Below are the code and all the weights of a small trained network. Each question names an input and a class and asks about switching units off, where a switched-off unit gives its printed mean instead of its output.

import numpy as np


def w(rows, s, z=0):
    codes = np.array(rows[::2]) - 128.0
    scale = np.full(codes.shape[1], s)
    scale[-1] = z or s
    return codes * scale


def norm(h):
    return h / np.sqrt((h * h).mean(-1, keepdims=True) + 1e-5)


def f(y):
    return np.maximum(y, 0)


def log_softmax(a):
    a = a - a.max(-1, keepdims=True)
    return a - np.log(np.exp(a).sum(-1, keepdims=True))


def net(x, mask):
    res = np.array(x, float).reshape(1, 4) / 4 @ E
    u = 0
    for l in range(3):
        y = f(norm(res) @ A[l][:, :-1].T + A[l][:, -1])
        res = res + np.where(mask[u : u + 7], y, B[l][:, -1]) @ B[l][:, :-1]
        u += 7
    return log_softmax(norm(res)[-1] @ U[:, :-1].T + U[:, -1])


A, B = {}, {}
E = w([
[178,110,202,60,127,133,137,217,69,126,116,117],'x0',
[98,111,146,82,162,118,161,115,141,115,148,172],'x1',
[71,185,143,100,114,194,42,135,86,77,166,141],'x2',
[161,99,115,151,121,103,88,127,165,30,162,2],'x3',
],0.011)
A[0] = w([
[119,109,203,91,36,165,101,174,69,135,76,188,92],'0.n1',
[63,152,117,195,81,135,120,104,108,137,10,253,72],'0.n2',
[131,84,163,92,182,128,95,240,114,126,108,69,5],'0.n3',
[181,181,173,206,141,92,198,185,129,172,120,131,163],'0.n4',
[92,168,126,122,60,155,137,81,116,124,151,148,1],'0.n5',
[110,207,91,124,16,87,81,160,193,155,98,128,227],'0.n6',
[66,166,133,181,20,149,184,187,140,127,126,87,17],'0.n7',
],0.006,0.0023)
B[0] = w([
[121,94,41,154,147,204,124,181,82,121,76,160,241],'0.n1',
[167,127,137,133,183,134,87,93,77,160,198,175,254],'0.n2',
[192,96,196,93,204,113,161,2,59,122,164,129,199],'0.n3',
[115,126,124,77,117,102,198,130,145,141,124,148,215],'0.n4',
[107,194,130,115,173,158,83,115,104,131,142,162,165],'0.n5',
[100,88,143,53,151,101,173,113,165,107,196,197,206],'0.n6',
[118,167,170,165,148,111,105,125,53,137,113,238,144],'0.n7',
],0.0084,0.0054)
A[1] = w([
[131,136,188,160,135,170,153,151,136,175,152,170,79],'1.n1',
[115,65,120,156,90,73,128,77,211,127,89,130,127],'1.n2',
[64,158,82,172,125,141,141,75,141,232,161,163,138],'1.n3',
[54,223,142,72,80,138,41,124,161,87,133,78,6],'1.n4',
[123,108,110,171,115,135,171,112,148,139,96,80,37],'1.n5',
[149,107,114,91,142,207,109,94,137,255,132,158,158],'1.n6',
[82,168,148,158,104,100,83,84,192,107,181,126,55],'1.n7',
],0.0079,0.0021)
B[1] = w([
[83,160,70,212,144,116,102,123,191,137,136,147,185],'1.n1',
[171,114,131,148,135,156,74,153,196,79,168,197,194],'1.n2',
[220,87,164,112,127,66,104,21,35,38,120,23,241],'1.n3',
[92,182,96,96,137,84,177,96,50,209,133,144,194],'1.n4',
[140,69,134,207,157,171,99,128,50,139,169,181,151],'1.n5',
[167,83,225,46,1,109,145,179,151,146,134,92,254],'1.n6',
[53,129,67,130,186,155,189,235,115,211,124,114,198],'1.n7',
],0.0084,0.0075)
A[2] = w([
[104,176,165,120,108,151,104,96,77,118,111,137,113],'2.n1',
[103,131,53,171,186,124,99,157,152,103,130,154,89],'2.n2',
[103,122,163,114,117,143,127,170,110,82,90,90,4],'2.n3',
[113,142,136,58,75,168,164,254,136,190,45,170,110],'2.n4',
[66,216,55,127,132,151,116,106,147,131,89,100,19],'2.n5',
[99,145,173,79,149,186,29,118,76,96,128,135,99],'2.n6',
[197,118,181,101,136,108,168,141,118,116,68,65,185],'2.n7',
],0.0097,0.003)
B[2] = w([
[196,90,110,102,134,187,106,131,133,36,151,133,201],'2.n1',
[91,88,132,204,201,156,147,170,190,161,79,179,181],'2.n2',
[146,109,95,148,114,229,104,65,91,123,167,234,145],'2.n3',
[54,176,119,247,130,155,170,200,254,139,49,27,238],'2.n4',
[35,138,240,71,190,57,151,106,95,234,157,58,169],'2.n5',
[91,191,65,164,126,175,55,140,134,61,130,116,253],'2.n6',
[118,149,123,95,90,52,132,88,126,185,133,169,254],'2.n7',
],0.0099,0.0081)
U = w([
[210,76,166,56,91,27,164,74,96,148,139,153,249],'0',
[112,188,111,56,106,174,43,90,49,39,187,145,130],'1',
[90,156,170,123,58,82,221,172,203,195,44,114,79],'2',
[59,180,106,166,90,230,110,219,135,89,50,119,86],'3',
[123,71,91,198,185,137,137,149,218,104,116,185,70],'4',
[5,158,103,120,211,124,153,138,99,202,160,78,79],'5',
],0.015,0.002)

Each question gives the input, the list of numbers given to net, and the class t.
The units are the neurons (one row each of A and B). Each row of codes is followed by its name. A weight is (code - 128) times the scale printed after its matrix; where a second scale follows, it is the last column's (A, B and U).
mask holds one flag per neuron, layer by layer. A switched-off neuron (its flag False) gives its mean, the last column of its row in B, instead of its output. The means were averaged over made-up inputs and are rounded, as every weight is.
A unit's drop is (log p(t) with every unit on - log p(t) with that unit switched off) / (log p(t) with every unit on - log p(t) with every unit switched off).
The circuit of an input: a set's keep is (log p(t) with only the set's units on - log p(t) with every unit switched off) / (log p(t) with every unit on - log p(t) with every unit switched off). Starting from the 12 units with the biggest drops (on a tie, the unit counted first), units are removed one at a time, each time the one whose removal leaves the highest keep (on an exact tie, the one counted first), for as long as the keep stays at least 0.8.
circuit, biggest first: the units of the circuit, biggest drop first
unit that matters most: the unit with the biggest drop
top k neurons: the k neurons with the biggest drops, biggest first
k most important neurons of layer l: the k neurons of layer l with the biggest drops, biggest first
input [1,-1,3,-7], class 3: unit that matters most -> 0.n1
input [1,3,-5,8], class 0: top 2 neurons -> (2.n4 1.n1)
input [8,6,3,0], class 3: top 2 neurons -> (1.n3 0.n1)
input [-3,-8,-1,1], class 4: 3 most important neurons of layer 1 -> (1.n6 1.n2 1.n7)
input [-3,5,1,-4], class 1: 3 most important neurons of layer 0 -> (0.n2 0.n5 0.n4)
input [-8,-6,8,1], class 5: top 2 neurons -> (1.n7 2.n5)
input [-1,1,1,8], class 5: top 3 neurons -> (1.n4 0.n1 1.n7)
input [0,-7,-2,1], class 4: top 3 neurons -> (0.n2 1.n3 1.n2)
input [5,5,7,0], class 3: top 4 neurons -> (1.n3 0.n1 2.n4 0.n2)
input [-5,-6,6,1], class 5: top 3 neurons -> (1.n7 2.n5 1.n6)
input [7,-1,7,0], class 3: top 4 neurons -> (1.n3 0.n1 2.n4 0.n2)
input [5,6,4,-1], class 3: top 2 neurons -> (1.n3 2.n4)
input [0,-1,1,2], class 5: top 2 neurons -> (0.n1 1.n6)
input [-7,6,2,3], class 5: circuit, biggest first -> (1.n7)
input [1,-6,-8,5], class 0: 2 most important neurons of layer 0 -> (0.n1 0.n4)
input [-1,-6,7,-8], class 1: top 2 neurons -> (1.n3 0.n2)
input [-8,-1,7,2], class 5: top 2 neurons -> (1.n7 2.n5)
input [0,3,4,5], class 5: top 2 neurons -> (1.n7 1.n3)
input [-3,-7,1,-5], class 1: 3 most important neurons of layer 0 -> (0.n2 0.n5 0.n7)
input [-8,-1,-6,-2], class 0: circuit, biggest first -> (1.n3)
